Each row comes from the steps of one walk. Every step used is in the known rows, and no mark comes twice. Write the walk behind each row, first mark first.
In the rows, zero is written as 128.
Known rows:
sezuz -> zuvag -> teve -> pega -> pulit -> dukul: [110 127 137 146 100 127 143 121  68 183 128  88 139 124 103 116 177 107
 160 120 124]
pega -> pulit -> dukul -> sezuz: [111 207 131 136 173 149 123  77 116 183 116 100 146 137 124 100 143 108
 157 166  95]
dukul -> zuvag: [102 124 142 103 165 161 135 122 165 164 162 128 132 142 150 110 114  99
 203 119 131]
pulit -> dukul -> zuvag -> teve -> sezuz: [135  87 173 152 110 162 119 156 134 202 138  86 127 144 124 111 109 135
 152 123  75]
pulit -> dukul: [125 180 151 164 156 154 134  97 118 172 113 120 150 125 124 104  81 132
 196 140 111]
sezuz -> dukul: [119 168 156 129 165 143 126 112 176 193 135 116  89 131 130 119  98 133
 194 109 118]
pulit -> pega: [126 148 135 149 154 144 131  87 164 149 116 122 149  97 132  94 101 151
 196 131 144]
sezuz -> dukul -> zuvag: [101 138 167 100 169 160 122 132 198 194 171 118  90 167 134 118 126 107
 185 104 107]
pega -> pulit -> dukul -> zuvag -> teve -> sezuz: [123 106 158 139 105 145 121 139 130 200 144  67 151 129 132 126 155 116
 127 142  93]
pega -> pulit -> dukul: [113 199 136 153 148 139 135  83 114 170 119  97 169 113 133 118 126 117
 171 157 130]
teve -> zuvag -> sezuz -> pega: [137 155 146 147 129 124 126  91  96 182 120 114 121  87 143 124 119 146
 159  92  86]
sezuz -> pega -> pulit: [111 193 109 136 177 115 136  67 128 162 123 117 140  86 138 120 172 118
 169 129 156]
zuvag -> sezuz -> pega -> pulit: [112 196 134 135 136 122 122  80 122 170 124  94 168  81 156 128 175 121
 136 118 124]
pulit -> dukul -> sezuz -> zuvag -> teve: [129 154 147 142 154 159 117 117 116 198 132  99 109 186 101  78 131 141
 147 120  65]
teve -> zuvag -> dukul -> sezuz: [118 148 146 105 136 127 124 114 122 193 127 112  90 141 159 108  95 136
 176 115  65]
teve -> pega -> pulit -> dukul: [102 160 134 148 126 136 144  94  71 169 104 111 153  89 118 124 149  95
 195 148 139]
pega -> pulit: [111 169 114 118 156 127 141  89 143 165 136 110 153  87 152 124 133 107
 193 141 158]
pega -> pulit -> dukul -> zuvag: [ 93 175 145 123 152 154 132 106 135 169 152  98 166 149 139 120 156  91
 158 152 117]
sezuz -> dukul -> zuvag -> teve -> pega: [107  66 168 110 113 142 129 159 148 201 165  94  68 140 135 123 153 106
 175  86 127]
dukul -> sezuz -> pega: [121 178 121 130 208 141 118  74 132 177 109 140 101 127 123  86 142 132
 180 120 108]

Which walk is each row?
[119  98 131 121 133 120 120 123 143 191 147  85 124 104 135 125 202 122
 124 114 122]
dukul -> zuvag -> teve -> sezuz -> pega -> pulit
[ 96  83 152  99 109 129 131 143 143 199 170  73  86 123 144 137 203  86
 154 106 144]
sezuz -> dukul -> zuvag -> teve -> pega -> pulit
[109 199 108 118 202 123 122  60 129 178 118 119 117 111 129 100 188 114
 156 139 124]
dukul -> sezuz -> pega -> pulit
[134 108 165 172 135 147 111 133 123 200 125  94 119 142 111 103 149 148
 131 114  74]
pulit -> dukul -> zuvag -> teve -> sezuz -> pega
[115 224 153 169 130 134 114  76  93 176 105  82 185 103 138 123 170 128
 115 133  99]
zuvag -> sezuz -> pega -> pulit -> dukul
[121 207 143 166 203 151 111  70 104 183  97 129 113 149 104  81 139 139
 160 138  78]
pulit -> dukul -> sezuz -> pega
[104 189 124 110 150  98 120  79 106 188 125  99 101 125 152 117 186 129
 130 122  80]
teve -> zuvag -> dukul -> sezuz -> pega -> pulit
[132 118 129 125 135 135 138 130 143 178 152 108 117 138 131 101 115 136
 179  96 125]
sezuz -> zuvag -> teve
[130 124 127 109 161 146 123 121 142 191 144 111  91 167 123  87 131 131
 170 105  93]
dukul -> sezuz -> zuvag -> teve
[120 133 134 146 120 134 128 105  65 191 111  77 126 107 125 101 177 106
 150 151 116]
zuvag -> teve -> pega -> pulit -> dukul -> sezuz
[109 107 112  91 129 127 134 115  97 190 132 101  95 131 113 103 197  94
 168 114 122]
dukul -> sezuz -> zuvag -> teve -> pega -> pulit
[106 164 144 156 144 131 124 104 116 176 154  71 152 136 140 112 209 117
 108 132 125]
sezuz -> pega -> pulit -> dukul -> zuvag -> teve
[104 129 114 113 132 124 148  99 101 163 119 120 134  66 139 130 149  89
 217 131 167]
teve -> pega -> pulit
[105 148 159 118 146 155 111 114 143 169 147 114 149 134 158 114 153 117
 148  96  99]
dukul -> zuvag -> sezuz -> pega
[105 179 178 154 140 166 106 113 119 176 136 101 162 155 139 107 149 125
 126 113  70]
pulit -> dukul -> zuvag -> sezuz -> pega
[124 207 151 170 115 120 121  75  66 189 111  85 161  93 127 131 164 136
 115 124  70]
teve -> zuvag -> sezuz -> pega -> pulit -> dukul
[ 89 196 141 142 172 142 123  86 125 167 144 105 154 146 124 114 197 103
 141 143 115]
sezuz -> pega -> pulit -> dukul -> zuvag
[152  95 164 144 116 133 116 147 173 226 127  88  73 114 122 125  97 159
 163  98  91]
zuvag -> teve -> sezuz -> dukul
[126 114 136 114 146 148 133 130 151 194 119 146 109 141  93 116  92 136
 208 101  79]
teve -> sezuz -> zuvag
[134  55 152 117 117 149 126 159 162 194 152  98 116 124 145 115 110 127
 172 108 105]
dukul -> zuvag -> teve -> sezuz
[110 223 130 172 173 125 130  64 100 171 109 107 159 108 119 113 173 126
 151 146 125]
sezuz -> pega -> pulit -> dukul
[ 83 133 145 121 128 151 140 115  91 169 134 109 147 127 125 125 174  70
 184 145 130]
teve -> pega -> pulit -> dukul -> zuvag
